Below is a small trained network, with its code and all its weights. Each question gives an input and a target symbol and asks what happens when units are switched off, that is, made to give their printed mean instead of their output.

import numpy as np


def w(rows, s, z=0):
    codes = np.array(rows[::2]) - 128.0
    scale = np.full(codes.shape[1], s)
    scale[-1] = z or s
    return codes * scale


def softmax(a):
    e = np.exp(a - a.max(-1, keepdims=True))
    return e / e.sum(-1, keepdims=True)


def log_softmax(a):
    a = a - a.max(-1, keepdims=True)
    return a - np.log(np.exp(a).sum(-1, keepdims=True))


def net(x, mask):
    ids = ['ΔΦαβγζηθμστω'.index(c) for c in x.split()]
    T = len(ids)
    res = E[ids] + P[:T]
    u = 0
    for l in range(3):
        r = res
        for j in range(3):
            rows = slice(4 * j, 4 * j + 4)
            q, k, v = (r @ M[l][rows].T for M in (Q, K, V))
            z = softmax(np.where(np.tri(T) > 0, q @ k.T / 4**0.5, -1e9)) @ v
            o = O[l][rows]
            res = res + np.where(mask[u + j], z, o[:, -1]) @ o[:, :-1]
        u += 3
    return log_softmax(res[-1] @ U[:, :-1].T + U[:, -1])


Q, K, V, O = {}, {}, {}, {}
E = w([
[121,162,25,136],'Δ',
[142,251,110,80],'Φ',
[123,106,212,172],'α',
[197,162,88,215],'β',
[171,143,183,156],'γ',
[48,116,79,157],'ζ',
[76,242,166,112],'η',
[122,48,102,171],'θ',
[238,190,223,105],'μ',
[238,99,148,115],'σ',
[86,131,219,228],'τ',
[220,103,146,110],'ω',
],0.018)
P = w([
[254,84,221,129],'0',
[196,110,172,111],'1',
[171,127,156,103],'2',
[155,132,142,108],'3',
[145,142,129,99],'4',
[136,150,119,100],'5',
[125,158,114,80],'6',
[122,163,106,84],'7',
[120,172,105,84],'8',
[112,169,97,93],'9',
[108,172,91,81],'10',
[106,176,85,78],'11',
[98,178,86,79],'12',
[106,177,73,99],'13',
],0.0046)
Q[0] = w([
[144,187,192,187],'0.h0',
[121,84,163,112],'0.h0',
[81,112,169,145],'0.h0',
[250,176,119,137],'0.h0',
[172,142,118,108],'0.h1',
[75,127,110,142],'0.h1',
[176,186,113,181],'0.h1',
[121,159,118,150],'0.h1',
[83,124,182,187],'0.h2',
[91,204,169,154],'0.h2',
[157,89,58,113],'0.h2',
[150,128,207,172],'0.h2',
],0.015)
K[0] = w([
[155,175,152,95],'0.h0',
[102,81,98,107],'0.h0',
[124,81,144,163],'0.h0',
[112,249,99,100],'0.h0',
[154,169,103,109],'0.h1',
[66,86,133,177],'0.h1',
[155,221,126,103],'0.h1',
[111,164,137,159],'0.h1',
[173,117,55,78],'0.h2',
[148,178,52,90],'0.h2',
[111,126,148,182],'0.h2',
[216,124,94,143],'0.h2',
],0.015)
V[0] = w([
[170,143,94,135],'0.h0',
[170,84,152,145],'0.h0',
[174,121,153,89],'0.h0',
[97,135,122,119],'0.h0',
[117,112,71,23],'0.h1',
[115,186,163,104],'0.h1',
[191,138,23,237],'0.h1',
[254,157,82,76],'0.h1',
[109,140,159,208],'0.h2',
[198,147,92,140],'0.h2',
[131,141,131,109],'0.h2',
[93,154,134,136],'0.h2',
],0.0062)
O[0] = w([
[152,100,72,150,143],'0.h0',
[132,114,140,255,153],'0.h0',
[172,158,147,147,155],'0.h0',
[117,117,115,71,105],'0.h0',
[97,123,207,31,3],'0.h1',
[109,125,116,14,167],'0.h1',
[160,95,82,221,141],'0.h1',
[158,79,129,18,123],'0.h1',
[158,118,114,107,194],'0.h2',
[70,152,171,169,157],'0.h2',
[122,83,64,150,122],'0.h2',
[169,154,149,227,131],'0.h2',
],0.006,0.0051)
Q[1] = w([
[115,54,124,55],'1.h0',
[174,24,198,103],'1.h0',
[53,38,125,145],'1.h0',
[154,94,166,129],'1.h0',
[199,128,191,110],'1.h1',
[153,101,88,101],'1.h1',
[121,93,123,170],'1.h1',
[245,96,118,146],'1.h1',
[145,148,175,107],'1.h2',
[83,198,47,132],'1.h2',
[147,254,126,125],'1.h2',
[129,10,202,126],'1.h2',
],0.011)
K[1] = w([
[157,133,87,71],'1.h0',
[190,75,114,46],'1.h0',
[132,55,122,115],'1.h0',
[142,75,151,81],'1.h0',
[168,80,160,103],'1.h1',
[102,117,97,110],'1.h1',
[125,98,137,141],'1.h1',
[183,111,145,96],'1.h1',
[138,185,131,70],'1.h2',
[37,186,163,238],'1.h2',
[136,166,199,130],'1.h2',
[220,39,33,3],'1.h2',
],0.016)
V[1] = w([
[93,173,189,171],'1.h0',
[100,45,230,118],'1.h0',
[156,154,131,59],'1.h0',
[241,209,1,158],'1.h0',
[107,176,153,126],'1.h1',
[34,122,124,167],'1.h1',
[124,99,169,129],'1.h1',
[75,45,84,98],'1.h1',
[204,68,70,54],'1.h2',
[88,200,166,212],'1.h2',
[103,159,149,170],'1.h2',
[81,121,141,144],'1.h2',
],0.0075)
O[1] = w([
[203,160,91,188,255],'1.h0',
[174,163,91,242,164],'1.h0',
[3,103,136,101,24],'1.h0',
[41,148,95,104,122],'1.h0',
[133,144,66,138,133],'1.h1',
[2,110,102,122,114],'1.h1',
[177,207,136,58,132],'1.h1',
[118,74,203,59,38],'1.h1',
[223,152,115,196,30],'1.h2',
[51,107,172,94,247],'1.h2',
[108,117,110,99,185],'1.h2',
[83,102,167,25,131],'1.h2',
],0.0053,0.008)
Q[2] = w([
[175,201,220,96],'2.h0',
[134,38,165,162],'2.h0',
[104,20,59,165],'2.h0',
[36,186,12,140],'2.h0',
[131,100,215,100],'2.h1',
[173,132,227,152],'2.h1',
[118,125,185,171],'2.h1',
[151,137,215,188],'2.h1',
[81,123,182,90],'2.h2',
[199,199,70,133],'2.h2',
[171,188,73,194],'2.h2',
[246,117,52,129],'2.h2',
],0.014)
K[2] = w([
[131,206,212,125],'2.h0',
[164,55,107,200],'2.h0',
[104,2,29,151],'2.h0',
[154,122,41,38],'2.h0',
[164,112,189,147],'2.h1',
[216,100,142,133],'2.h1',
[176,100,201,129],'2.h1',
[195,83,157,133],'2.h1',
[167,187,154,18],'2.h2',
[76,175,151,170],'2.h2',
[80,115,185,212],'2.h2',
[104,84,158,174],'2.h2',
],0.016)
V[2] = w([
[133,130,67,145],'2.h0',
[156,2,146,99],'2.h0',
[115,62,99,135],'2.h0',
[162,36,65,73],'2.h0',
[73,141,110,131],'2.h1',
[135,135,75,122],'2.h1',
[158,87,119,130],'2.h1',
[155,92,159,129],'2.h1',
[146,119,172,153],'2.h2',
[190,138,156,55],'2.h2',
[106,132,136,138],'2.h2',
[159,157,113,96],'2.h2',
],0.0088)
O[2] = w([
[101,12,52,78,183],'2.h0',
[164,150,43,248,35],'2.h0',
[161,87,91,172,97],'2.h0',
[92,176,2,128,82],'2.h0',
[172,150,183,161,58],'2.h1',
[128,100,176,123,153],'2.h1',
[150,100,119,67,155],'2.h1',
[83,154,91,125,142],'2.h1',
[125,197,119,191,205],'2.h2',
[159,97,198,95,2],'2.h2',
[120,177,73,176,140],'2.h2',
[129,112,166,46,99],'2.h2',
],0.0061,0.0092)
U = w([
[172,77,216,209,116],'Δ',
[145,202,148,198,2],'Φ',
[42,197,113,149,32],'α',
[8,7,144,139,170],'β',
[88,177,167,107,159],'γ',
[237,67,101,88,171],'ζ',
[201,255,113,101,65],'η',
[158,121,129,117,219],'θ',
[176,9,83,172,128],'μ',
[106,116,11,35,171],'σ',
[135,120,115,116,119],'τ',
[120,138,102,33,151],'ω',
],0.0099,0.0085)

Each question gives the input, a string of symbols that net reads in full, and the target symbol t.
The units are the heads (4 rows each of Q, K, V and O). Each row of codes is followed by its name. A weight is (code - 128) times the scale printed after its matrix; where a second scale follows, it is the last column's (O and U).
mask holds one flag per head, layer by layer. A switched-off head (its flag False) gives its mean, the last column of its rows in O, instead of its output. The means were averaged over made-up inputs and are rounded, as every weight is.
A unit's drop is (log p(t) with every unit on - log p(t) with that unit switched off) / (log p(t) with every unit on - log p(t) with every unit switched off).
The circuit of an input: a set's keep is (log p(t) with only the set's units on - log p(t) with every unit switched off) / (log p(t) with every unit on - log p(t) with every unit switched off). Starting from all 9 units, units are removed one at a time, each time the one whose removal leaves the highest keep (on an exact tie, the one counted first), for as long as the keep stays at least 0.8.
circuit, biggest first: the units of the circuit, biggest drop first
unit that matters most: the unit with the biggest drop
which heads matter: for each layer, one digit per head in row order, 1 if its drop is at least 0.15 and else 0, layers parted by /
drop of u: that unit's drop, to one decimal
input τ Δ α ζ σ β, target ζ: circuit, biggest first	(1.h1 0.h1)
input μ γ τ β Δ τ β τ ω θ τ Δ Φ θ, target μ: circuit, biggest first	(2.h0 1.h2)
input η Δ Φ Φ β, target ω: circuit, biggest first	(0.h1 1.h0 2.h2)
input τ ω τ β ω η, target γ: circuit, biggest first	(1.h2 2.h0)
input μ Δ ζ α β, target η: unit that matters most	1.h1
input σ Δ α τ β τ Δ γ, target ζ: which heads matter	010 / 011 / 110
input Δ ζ τ τ μ β τ μ ζ μ σ τ, target β: circuit, biggest first	(1.h2 0.h1)
input θ τ τ β τ τ Δ ω Δ η β, target γ: which heads matter	010 / 001 / 100
input τ η τ γ γ, target γ: which heads matter	010 / 100 / 100
input τ η θ Φ, target ω: which heads matter	010 / 001 / 001
input ω θ α α γ Δ ζ τ Φ τ θ Φ γ, target ω: which heads matter	110 / 100 / 001
input Δ η θ Δ Δ η θ τ, target Δ: which heads matter	000 / 101 / 100
input θ Δ ω Δ ω τ, target Δ: circuit, biggest first	(2.h0 1.h2)
input Φ ζ μ τ η τ η θ β, target γ: circuit, biggest first	(1.h2 2.h0 0.h1)
input τ τ τ Δ β τ μ τ τ μ τ θ μ γ, target η: circuit, biggest first	(0.h1 1.h1 2.h0)
input γ η τ Φ μ β ω θ τ Φ, target ω: unit that matters most	1.h2
input γ Φ α τ β, target ω: circuit, biggest first	(0.h1 1.h2 0.h0 2.h2)
input γ τ τ β Δ Δ γ θ α τ τ Φ τ, target β: which heads matter	010 / 001 / 001
input α μ ω β η τ μ τ β τ θ γ, target η: circuit, biggest first	(1.h1 2.h0 0.h1)
input α Δ ζ β Δ τ σ θ β, target ζ: which heads matter	010 / 110 / 110
input τ τ ω γ τ η θ τ γ, target γ: which heads matter	100 / 100 / 100
input Φ γ τ Δ Φ τ Δ τ α θ α α τ γ, target ω: circuit, biggest first	(1.h0 0.h1 2.h2)
input α τ τ τ θ Δ μ Δ θ τ τ ω α, target Φ: circuit, biggest first	(0.h1 1.h2)
input η Δ τ Φ Δ Δ τ β η σ Φ τ τ θ, target μ: which heads matter	010 / 000 / 100
input θ τ Δ θ γ Δ θ γ θ γ, target Δ: circuit, biggest first	(2.h0)
input β θ β, target μ: which heads matter	010 / 000 / 100
input Δ τ β γ τ, target Φ: drop of 0.h2	0.2
input Δ Δ τ β Δ β θ τ θ γ, target Δ: drop of 1.h2	0.5
input τ β θ γ μ β μ μ Δ ζ Δ τ, target Φ: drop of 0.h0	0.1
